1: [-16   2 -24  -1  18   5 -23   8   6   1 -27   7 -13  -3  12  -9 -31 -37
  13  -7 -12   6  52  12   0   6  13  10   4  13   6  19   3]
2: [ -9  11 -21  -6   9   7 -28   7   0   6 -14  11 -16  -2  13 -15 -44 -26
  15  -3  -9   3  40  20   7   2   7  11   8  33  18  22  -2]
3: [-17   7 -27  -7   7   2 -24   6   9   9 -33  13 -13   0  17 -13 -46 -35
   5  -1 -14   5  26   8 -10   1  -7   8  10  29  14   4   8]
4: [-21  11 -24  -6  12  10 -24   2   8  -1 -27  16  -9   5  12  -1 -47 -24
   7  -1  -8  -5  28  22   1  -3   2   5   8  35  18  16  13]
5: [-30   9 -20  -8   7  11 -29   7   5  -1 -29   3 -15  -1   9 -13 -52 -22
   1   0 -13   1  19  19  -1   3  -8   6   4  34   7  17   6] | 4 3 2
6: [-31   7 -16   0  13   3 -20  12   2   0 -20   2  -7   1   7  -7 -47 -28
   4   0 -19   5  17  13  -6   2  14   5   5  23   2  10  13] | 5 4 3
7: [-14  11 -20  -2  12   7 -27   7   6   5 -30  14 -19  -2   8  -7 -54 -32
  11  -5 -20   2  41  15   4  -4   6  14   6  35  16  13  19] | 4 2 3
8: [-29  12 -16  -4   1   7 -14   5  13   2 -24  12  -9   7  15 -12 -42 -26
  13  -2  -7   1  42   9  -4  -1  -7   5  12  24  16  19  16] | 4 3 7
9: [-16   3 -30  -5  -2  -3 -13   3  10   7 -25  15  -4   1   6  -6 -51 -34
   4  -4  -7   1  27   7  -8   1  -7   7   6  33  13   5   3] | 3 4 8
10: [-12   3 -16  -1  -3   2 -15  15  11   0 -32  16  -9   4   9 -15 -41 -26
  10  -7 -22   3  29  -1  -8   6  -2   2   7  50  14  11  -2] | 9 3 8
11: [ -9  -2 -13  -3   8   1 -21  12  13   6 -36  11  -7   3   7 -10 -36 -21
  12 -14 -17   2  33   4 -10  10  -5   0   6  23   9   7 -17] | 10 3 9
12: [-26   5 -15 -10   2   5 -30   6   3   5 -17   3 -11  -1  10 -11 -40 -19
   4  -5 -10   5  21  13   4  -2  -4  -1   4  36   8  12   6] | 5 4 6
13: [-20   0 -15  -6   2   3 -20   6  15   9 -24  10  -6   3  19 -10 -48 -23
  12 -12  -7   6  18  18   3   1   1   7  13  30  11  15   4] | 12 4 3
14: [-27   9 -12 -12   4  13 -23   7   7   0 -22   6 -12  -4   8  -7 -48 -13
   1  -4  -8   8  22  11   4   1   1   3   6  46  12   6  16] | 12 5 4
15: [-31   2 -16   1  17   7 -22   8  10   2 -28  10 -12   3  12  -8 -47 -25
   7  -3 -18   2  24  14   3  -3  20   6   8  20   2  12   4] | 6 13 4
16: [ -4   2 -26  -4   7   1 -17   2   7   5 -23  10  -4   2  15  -3 -52 -31
   7   1 -15   4  29  13  -9   0 -10  -3   5  26  16   3  -6] | 9 3 11
17: [ -9   2 -23  -1  17   8 -33   8   6   6 -37  20 -17  -5  21 -12 -47 -27
   9  -9 -16  -5  42  21   4   4  11  14   8  25  11  24   5] | 7 2 1
18: [-14   9 -25  -5   8  11 -13  11  11   3 -25  17  -7   5  11 -10 -54 -40
  13  -7  -7   6  31   5  -2  10  -4   4   6  36  13  21   1] | 9 3 10
19: [-24   2 -22  -6  19   6 -30   4   6   4 -32  15 -15  -1  12 -12 -49 -30
   6  -8 -13   1  41  17  -1   3   7   8  12  31  -1  14   9] | 17 7 15
20: [-12   3 -28  -5   5   6 -29   6   9  11 -35  18 -11  -2   6 -10 -49 -25
  12  -5 -17   5  33   9  -4  -5 -12  -2   8  29  12   5   3] | 3 16 9
21: [-21   5 -24   3  -1  -4 -18  11   9  11 -16   7  -8  10   1  -5 -51 -23
  11  -2 -11   0  18   8  -6   4   0   1  12  21   7   6   1] | 9 13 6
22: [-10   4 -32  -1   3   9 -26   6   7   1 -22  11  -9   3   9 -12 -44 -37
   5  -1 -10   3  33  21   1   4   4   7   2  33  14  20  11] | 4 2 18
23: [-10   2 -14  -3   7   4 -20   1   8   6 -37  10  -7  -4  16  -4 -44 -30
   8  -6 -17   8  35  12  -8   6  -9   3  13  11  23   0  -6] | 16 11 3
24: [-22  12 -24  -4  12  15 -25   6   6  12 -38   7 -14   0  12 -10 -47 -28
   8  -2 -14   0  33  16   5   0   3  10   8  38   6  16   9] | 19 7 4
25: [-25   4 -18  -8  18   5 -29  12   5   5 -36  12 -10   1   1 -16 -37 -14
  12   1 -16   5  34   8   4  -1  11   2  13  25   8  11   3] | 15 19 24
26: [-11  13 -12  -1   3   4  -9  11  10   7 -20   6  -9   5   7 -10 -46 -32
  15  -3  -6   8  29  13   3   5   5  -4   9  21   5   6   3] | 21 13 18
27: [-37   3 -15 -11   1   8 -20   8   5   2 -32  -1  -7  -1  16  -9 -42 -22
   6  -3 -18  12  27  13  11   9   5  -4  -2  33   1  10   0] | 12 5 14
28: [-22  10 -23 -12  -7   9 -20   6   5   6 -24  13 -13   2  21  -6 -47 -28
   5  -2  -4  -2  20   6  -8  -6 -15  12   8  38  18  15  29] | 3 8 4
29: [ -4   2 -35  -6   1  12 -20   8   3  -3 -11  13  -8  -1  18 -10 -47 -27
   6  -2  -5   9  19   8  -5  -5   7   5   7  25  16  13   2] | 22 16 9
30: [ -9   1 -35  -4  -7  15 -17  13  12   4 -20  19 -14   0   7  -5 -53 -28
   3   3   4   9  26  11  -9  -3 -17  17   9  29  19  18   4] | 9 29 18
31: [-33   9 -18  -3  -5   0 -15   2   0   9 -14   6 -10   7  14  -9 -46 -22
  -2  -1  -8   1  13  12   2  -3 -13   6   2  47  13   7  15] | 12 14 28
32: [-29  14 -22   3   0   3 -22   1   1  13  -7   9  -5  15  15  -3 -56 -28
  -5  -1  -6  -2  17  14   1 -11  -1   5   7  34   2  17  14] | 31 12 21
33: [-25   9 -16 -13   7   7 -29  13   5   3 -18   5 -10   1  17  -7 -33 -19
   5  -6 -10   4  12  12  -1   1   5   2   1  35   9  16   5] | 12 14 5
34: [-16   3 -20   2   2   9 -21   8   7  13 -15  16 -17   5   7 -12 -56 -31
  12  -4  -9  -3  36  16  -5   3   7   6  11  29  15  24   3] | 2 22 18
35: [-21   2 -15  -3  -1  10 -19  13  10  15 -25   9  -9  -3  18  -6 -27 -29
   9  -1 -10   2   6  10  -2   2   1   6   6  37  16  10  16] | 33 13 12
36: [-23   6 -21  -5  -4  -3 -20  12   9   4 -16   5 -12   6  10  -7 -35 -26
   1   3  -7   4  18   6  -2  -1  -3   3   8  31   7  15   9] | 12 33 21
37: [-30   5 -21  -7  -2   9 -24   9   8   1 -24   5 -10   3  13 -11 -40 -20
   7  -1   3   2  13   6  -2   0   1   9  12  32  10  17   1] | 36 33 12
38: [-30   2 -17  -8  16   5 -19   3   7   2 -38  14 -14  -6  15  -5 -43 -12
  10  -2 -19  -6  44  12  -1   4   7  16  17  41   7  16   9] | 19 24 25
39: [-17   5 -16   5  19  10 -25   8  11   0 -38  10 -13 -10  18 -12 -50 -31
  12 -10 -21   1  48  13   2   6   8  11   6  26  15  16   1] | 17 19 7
40: [-26   4 -20 -11  -3   5 -19   7   8   2 -20   8 -15   4  10   2 -27 -22
   7  -3 -11  10  11  13   1   1  -2  -6   4  34   3   9   7] | 36 33 12
41: [-21   4 -16   0   8  -1 -10   5  16   5 -31   1   4   6   6 -17 -42 -18
  12 -11 -20   5  37  -1  -6  12   4  -7  15  15   3  10 -12] | 11 26 21
42: [-18   8 -27  -3   9   3 -21   5   0   9 -16  11 -18  10   4 -11 -45 -28
  11  -2 -13  -5  26  19  -6  -1  -8  10   9  21   8  11   6] | 21 34 3
43: [ -8   7 -22  -3   0   2 -27   2   8  11 -14  11 -12   5   2  -8 -38 -29
  11  -4 -15  -2  31  10  -6  -2 -16   5  12  31  18   5   6] | 42 20 9
44: [-17  12 -23   2   4   0 -24   2   4   2 -23  19 -13  10   9  -1 -48 -28
   7  -2 -13   0  29  17  -5  -4 -11   4  10  16  18   9   9] | 42 43 4
45: [ -8   6 -30  -2   3   2 -23  -6  -1  13  -7  18 -14   8   4  -3 -59 -31
  -2   2  -4  -3  21  18  -7  -6 -24   8   4  27  11   8  10] | 42 44 43
46: [-27   9 -13  -8   4   7 -23  15  11   1 -25 -11  -6   0  15  -6 -36 -13
  16 -11 -11   5  15  10   6   3  14  -5   3  26  -2   9   8] | 33 27 12
47: [-24   6 -20  -5  24   6 -22   2   2   2 -30   7 -15  -2   7  -6 -41 -28
  11  -6 -16   4  39  22   1   7   7  11   7  26   0  16   6] | 19 24 1
48: [-22   3 -29   0   9   9 -28   9   4   6 -20   5 -19  -5  11 -14 -54 -30
  12   4  -7   3  44  20   1  -3  -7   8  14  23  14  27   9] | 34 2 22
49: [-16   3 -18  -7   3   9 -31  14  19   3 -33   8  -8   2  20  -9 -44 -30
   3  -1 -15   0  28  12  -4  -7   0   9   6  40  15  13   7] | 3 24 4
50: [-23   9 -20  -4   3   6  -9   9   7  15 -34   8  -8  -2  10   3 -37 -20
   3  -7 -10  -2  16   9  -4  -5   0   4   7  35   6  16  17] | 35 36 40
51: [ -8  11 -19  -4  -4   5 -14   2   8   9 -24  13  -4   9   9 -12 -50 -30
   6  -6  -9   0  22  11  -3   1 -12   9   7  24  14   6  -1] | 9 16 43
52: [-20  14 -24  -9  -6   8 -26  -1   1  16 -14   9 -15   1  15  -1 -57 -20
   0   6  10  -8  16  20   2 -14 -20  11  10  42  23   8  20] | 28 31 45
53: [-14   1 -14  -5  -2   3 -25  11  12   1 -28   7   2   0  10 -13 -42 -31
  19 -10 -20   4  34   4  -3  14   4  -1   6  19  11  -4  -7] | 11 41 23
54: [-32   8 -26  -1   2   5 -26   9  21   3 -35  11  -4   2  18  -7 -45 -26
   6  -2  -7   4  23  11  -3   0   2  11   6  39  11  15   3] | 49 37 13
55: [-24   7 -17 -11  -6  -1 -21   9  11  10 -14   2  -7   0  16  -9 -40 -19
   6   2  -6  11  17   9   2  -2  -5  -1   3  40   2   2   9] | 12 36 40
56: [ -1  -3 -20  -4   5   0 -20   7  14  10 -33  14 -13  -1   6  -4 -46 -32
   0  -6 -20   3  32  12 -13   3 -11   2  11  32  17  15  -1] | 16 20 3
57: [-18   9 -24 -15  -1   2 -21   4  17  -2 -31  17  -4  -8  14  -1 -49 -24
   3  -9  -9   8  46   9  -3   1   2   5  10  27  15   8   2] | 9 20 3
58: [-15   7 -25  -8 -10   8 -23  11  13   3 -10  12 -14   0  12  -4 -46 -28
  -1  -1  -2   3  29  15  -5 -15  -7   9   4  28  23  21   0] | 30 29 36
59: [-14  10 -27  -4  -4   6 -15   7   4   3  -6   9  -7   4   9  -7 -60 -35
  -2  -5  -8   3  30  13  -1  -3 -13   9   2  23  19  20   3] | 58 51 9
60: [-30   6 -21   0   1   7 -22  15  13   0 -23  11  -9   1  12 -23 -39 -10
   5   3  -9   0   8  14   0  -4  -2  -1   8  37  14  12   5] | 37 12 33
61: [-22   4 -26 -12   4  13 -22   1   6   0 -31  13 -12   3  11  -6 -54 -18
   6  -5  -9  -5  30  13  -6  -3  -2   7   4  40  18  16  12] | 4 5 24
62: [-24   6 -23 -11   0   7 -15   9  13   5 -31   7  -7   3   7  -7 -37 -27
   2  -3  -6   7   8  11  -6  -4  -5   5  10  38  17  14  19] | 50 35 36
63: [ -8  11 -18   3   1  -3 -14   0  -1   6 -14   3  -8  10   7  -8 -34 -19
   5  -8 -11  -2  28  17  -1  -2 -12   4   3  27   9  11  10] | 43 42 51
64: [-28   5 -10  -1   8   5 -24  13  16  10 -41   1   5  -5  15  -9 -37 -18
  14 -10 -29   4  16   9   2  10  21  -3  12  25  -7  14   3] | 46 15 27
65: [-32   6 -14  -6  -2   5 -16   9  11  -2 -18   8 -14  -9  16 -10 -54 -26
   5  -4 -16   2  19  18   8  -2   6  -6   0  31  -3   8   9] | 27 12 6
66: [-25  13 -26  -6  -4   6 -20   2   8   3 -22   9 -13  -4  14  -4 -49 -27
   1   0  -6  -2  17  15  -1  -6 -16   6   2  40  19   9  17] | 28 31 62
67: [-19   8 -26 -10  15  19 -31   9   1   6 -23  11 -16  -3  17 -10 -51 -23
   5  -3 -22  -4  28  23  -3  -7  -4  12  11  32  14  20  16] | 4 24 61
68: [-28   1 -25  -9  16  10 -22  11  13   5 -31   9  -6  -1   4 -11 -39 -23
  12  -1  -9   3  34  10  -1   8  16   1   5  23   5  13   4] | 25 15 47
69: [-19   6 -19  -2  -1   3 -22   8  10  11 -22   7 -20  -4  10  -6 -43 -30
   4  -1  -2   0  19  11  -1  -3 -14   8  20  38  15  14  10] | 66 36 62
70: [-20   4 -27  -2  15   6 -28   6  13   3 -33   9  -7   1  11  -8 -46 -23
   2  -2 -10   1  32  16  -3   1   1   8  13  35  13  15  13] | 4 24 19
71: [-24   1 -17  -5   9   2 -17  14  12   1 -25   4  -6   7  15  -9 -38 -24
   6  -6   2   2  25   8   4   5   6   0  11  32   5  12   2] | 37 13 36
72: [-18  12 -23  -1  -3  12 -24  14  10  15 -33  10 -10  -6  19  -8 -46 -20
   6  -3 -11  -7  14  13  -1  -3  -1   6   7  36  10  17  16] | 50 35 49
73: [ -4   4 -29  -2   1   9 -17   4   4   9 -38  18 -10   3  11  -8 -46 -35
  10  -2 -12   3  33  12 -10  -3 -10  13  16  31  21  18   2] | 56 3 20
74: [-24   8 -26 -12  -1   3 -12  16  13   1 -15  11 -14   1  10 -11 -36 -31
   6   2  -5  10  24  15  -4   1 -10   5   8  23  19  16  -2] | 36 58 37
75: [-24   4 -25 -11  19   6 -32   8  10  -1 -39  14 -12 -10  15 -12 -40 -34
   9 -13 -22  -1  44  12   5   4  19   6  10  28  11  16   9] | 19 39 17
76: [-13  16 -25   1  13  12 -36  -4  -5  13  -7  22 -23   2   5 -12 -63 -38
   0   4  -3 -12  23  27  -1 -22 -19  19   9  42  29  19  20] | 52 45 67
77: [-25  13 -20 -10   4  10 -30   4   1   5 -25   8 -15  -4  17 -11 -35 -15
   0   1  -6   1  24  19   0 -15  -8  11   1  40   8  12  10] | 12 5 66
78: [-24   6 -17  -3  10   1 -12  12  12   7 -26   2  -1   4   8 -14 -36 -32
   9  -9 -10   8  27  11   0  13   0  -2  12  27   2   7   3] | 71 26 68
79: [-15   1 -22   3   1  -4 -19  10   8   9 -27   6 -13   5   8 -10 -31 -28
   5  -8  -3   6  27   6   2   3  -9   1   8  31  10   6   5] | 36 71 78
80: [-15   4 -24  -3  13  14 -24   6   3   1 -31   9 -11  -1  19 -17 -45 -36
  14  -1 -12  -4  38  17   3  -2   7   5   8  37  13  14   6] | 24 22 19
81: [-22   3 -14   0   0  -5 -22  10   8   2 -16   5  -5  12   6  -9 -38 -34
   7  -4 -13   6  22   5  -2   5   2  -4   9  25   4   4  -1] | 21 78 36
82: [-19  17 -22  -6   3   7 -25   5   1   8 -29   3 -20  -2  12  -9 -41 -21
   0  -4 -13   3   7  21   9   2  -2  10   4  28   0  14  17] | 5 72 12
83: [ -8   3 -19  -3   7  17 -33   3   7   4 -35  17 -13   1  11 -10 -53 -34
   8 -12 -17   1  43   8 -11   0 -16  12  11  29  23  13  -1] | 73 20 56
84: [-24   8 -17 -12   4   7 -20   4  12   7 -27   4 -10  -3  20  -7 -44 -22
   5   1 -23   5  22  16   2  -2   4  -4  -1  28   4  11   0] | 27 65 12
85: [-24  11 -15  -4   5  10 -35   6   2  10 -29   7 -13  -2  17  -9 -63 -21
  -2  -3  -6  -7   8  12  -6 -12  -1   6   5  40   4  17  22] | 72 5 66
86: [  1   8 -19  -6   3   2 -16   2   8   9 -29  18 -16   8   1 -10 -49 -21
  -1  -5 -12   4  25  10  -4   4  -9   5  10  46  25   6   4] | 56 51 43
87: [-18  -3 -20  -7  -2  10 -13  16   8  -5 -18  17 -11   2  12  -5 -33 -31
   6   3  -8  12  27  14  -1   4  -2   6   6  13  13  15  -3] | 74 36 29
88: [-22  17 -30   5  13   5 -23   5   1   5  -7   9 -19   5   2   0 -39 -29
   3  -7  -5   0  33  16   1 -12  -2  11   9  32  12  15  18] | 42 4 44
89: [-21   6 -13  -8   1   5 -15   6   3  10 -25   5 -15  -1  19 -12 -46 -20
   7  -9 -13  -1  17  16  -1  -6  -2   0   5  36  11  11   8] | 12 13 84
90: [-30   5 -26  -8  12   7 -27  10   2  10 -26   8 -13   1   5  -2 -32 -19
  12   2 -19   1  32  16   1   2  10   5   7  30   9   6   8] | 25 68 47
91: [ -5   1 -34  -6   2   9 -18   7   4   2  -8  19 -12  13  11 -11 -55 -30
  -1   1  -2   8  21  18  -4  -3 -14  13   7  32  18  20  10] | 30 59 45
92: [-13   4 -20  -2  -1   9 -23  13  23   0 -32  19 -13   2  31  -9 -43 -31
   6  -4 -14   2  23   7  -8   0  -4   5   7  30  11  13   2] | 49 3 54
93: [-29   5 -24 -12  -2   7 -22   8   2   8 -20   7 -17   1  10 -11 -50 -17
  -3  -7 -11   3  18  16   2  -5   1   9  10  27   3   9  10] | 12 89 5
94: [-22  10 -15  -7   4  13 -14  12   9  13 -24  12 -18   1  11  -5 -41 -26
  -1  -5 -11  -5  13  15  -7  -8  -2  10  10  37   5  15  23] | 50 72 62
95: [-31   5 -11  -8  -8   3 -16   9  12  18 -22  -3  -3  -3  13  -1 -35 -25
   5  -3 -10  -3   8   7   1  -7   7   0   5  38   6   8  19] | 35 50 55
96: [-22  11 -27  -4   8   4 -26  10  -1   8 -21  12 -14  -1   5 -12 -32 -23
  10 -12  -9   6  31  14  -1  -4   9   5  22  25   3  19   6] | 90 25 19
97: [-20   8 -16  -4  17   9 -26   9   6  -1 -49  15 -16 -10  13 -10 -51 -37
   6  -9 -12   2  25  10   2   9   9   6  11  27  18  19   7] | 39 75 24
98: [-13   9 -19  -6   1   3 -20   8   8   6 -19   3  -4   5  15  -5 -47 -25
   0   2  -7   6  13   6   6  -6 -12   9   6  39   9   8  15] | 55 36 66
99: [-12   2 -24   0   6   5 -20  10   8   1 -43  15  -7   1  10 -10 -22 -31
   5  -7 -18  10  44   3  -5  11  -2   6   4  24  11  12   2] | 11 1 79
100: [-16   4 -17  -3   6   6 -23   6   4  10 -32  11  -8  -8   7  -5 -47 -29
  -3  -7 -16  -7  20  14   3  -4   7   8  12  36  -1  13  21] | 94 50 72
101: [-32  19 -15  -4   1  11 -23  12   9   6 -31   3 -13  -3  14 -10 -36 -17
   6 -10 -17   0  15  11   1   2   6   5  12  35   4  11  12] | 33 72 89
102: [-33   9 -21  -5  -4   1 -20   2   4   9  -1   6 -16   4  13  -8 -39 -27
  -1   3  -6   3  29  14   3  -5  -6   8  10  43   4  18  19] | 31 36 32
103: [-19  14 -23  -7   7   6 -26   7   2   5  -9   2 -18  -2  21 -10 -40 -25
  -1   2 -15   6  28  26   4  -1  -5  -2   0  37   2  12   3] | 12 84 77
